Below is a small trained network, with its code and all its weights. Each question gives an input and a class and asks what happens when units are switched off, that is, made to give their printed mean instead of their output.

import numpy as np


def w(rows, s, z=0):
    codes = np.array(rows[::2]) - 128.0
    scale = np.full(codes.shape[1], s)
    scale[-1] = z or s
    return codes * scale


def f(y):
    return np.maximum(y, 0)


def log_softmax(a):
    a = a - a.max(-1, keepdims=True)
    return a - np.log(np.exp(a).sum(-1, keepdims=True))


def net(x, mask):
    res = np.array(x, float).reshape(1, 4) / 4 @ E
    y = f(res @ A[0][:, :-1].T + A[0][:, -1])
    res = res + np.where(mask, y, B[0][:, -1]) @ B[0][:, :-1]
    return log_softmax(res[-1] @ U[:, :-1].T + U[:, -1])


A, B = {}, {}
E = w([
[143,131,1,88,184,131,196,11,105,164,157],'x0',
[117,75,149,127,87,174,166,67,130,64,230],'x1',
[95,46,159,140,170,221,158,110,174,209,138],'x2',
[156,63,210,170,200,166,184,159,146,183,21],'x3',
],0.0099)
A[0] = w([
[105,158,26,71,161,89,157,35,121,141,239,9],'neuron 1',
[133,198,105,113,79,63,66,119,92,46,201,93],'neuron 2',
[112,216,99,126,63,52,118,126,133,31,246,51],'neuron 3',
[67,121,160,193,109,121,116,169,255,134,153,3],'neuron 4',
[190,114,37,111,148,160,207,7,72,144,112,52],'neuron 5',
[194,18,137,160,161,167,233,89,115,128,127,171],'neuron 6',
],0.01,0.0041)
B[0] = w([
[116,127,8,127,111,92,102,164,71,96,55,252],'neuron 1',
[50,188,134,19,93,196,57,26,93,51,145,224],'neuron 2',
[43,219,94,10,105,147,11,154,64,50,104,238],'neuron 3',
[111,106,106,56,123,145,89,70,80,123,127,158],'neuron 4',
[42,151,178,100,79,122,65,170,90,134,102,241],'neuron 5',
[99,71,176,150,192,208,106,103,148,148,179,219],'neuron 6',
],0.013,0.019)
U = w([
[198,104,81,152,169,30,156,231,102,141,50,186],'0',
[59,185,171,60,75,140,87,158,150,98,104,78],'1',
[240,166,177,144,2,68,187,45,115,22,236,1],'2',
[146,52,156,155,135,210,186,72,189,167,199,200],'3',
],0.0099,0.0086)

Each question gives the input, the list of numbers given to net, and the class t.
The units are the neurons (one row each of A and B). Each row of codes is followed by its name. A weight is (code - 128) times the scale printed after its matrix; where a second scale follows, it is the last column's (A, B and U).
mask holds one flag per neuron, in row order. A switched-off neuron (its flag False) gives its mean, the last column of its row in B, instead of its output. The means were averaged over made-up inputs and are rounded, as every weight is.
A unit's drop is (log p(t) with every unit on - log p(t) with that unit switched off) / (log p(t) with every unit on - log p(t) with every unit switched off).
The circuit of an input: a set's keep is (log p(t) with only the set's units on - log p(t) with every unit switched off) / (log p(t) with every unit on - log p(t) with every unit switched off). Starting from all 6 units, units are removed one at a time, each time the one whose removal leaves the highest keep (on an exact tie, the one counted first), for as long as the keep stays at least 0.8.
circuit, biggest first: the units of the circuit, biggest drop first
top k neurons: the k neurons with the biggest drops, biggest first
drop when u is switched off: that unit's drop, to one decimal
input [-7,6,6,-1], class 3: top 2 neurons : (neuron 3; neuron 5)
input [1,5,2,0], class 3: top neuron : (neuron 3)
input [3,-6,-3,5], class 0: circuit, biggest first : (neuron 2; neuron 3)
input [1,-8,-1,0], class 0: top 3 neurons : (neuron 2; neuron 3; neuron 5)
input [-4,0,-2,7], class 3: top 4 neurons : (neuron 3; neuron 1; neuron 5; neuron 2)
input [6,0,1,8], class 3: top 2 neurons : (neuron 3; neuron 6)
input [-6,-3,-8,8], class 0: top 3 neurons : (neuron 2; neuron 3; neuron 5)
input [-7,-4,-2,7], class 0: top 3 neurons : (neuron 2; neuron 3; neuron 5)
input [1,-8,6,-1], class 0: top 3 neurons : (neuron 2; neuron 3; neuron 6)
input [4,-2,2,7], class 3: drop when neuron 4 is switched off : 0.0
input [-3,-7,-6,5], class 0: drop when neuron 2 is switched off : 0.3
input [-5,-6,-3,5], class 0: drop when neuron 5 is switched off : 0.1
input [-8,-4,3,7], class 3: drop when neuron 2 is switched off : 0.2
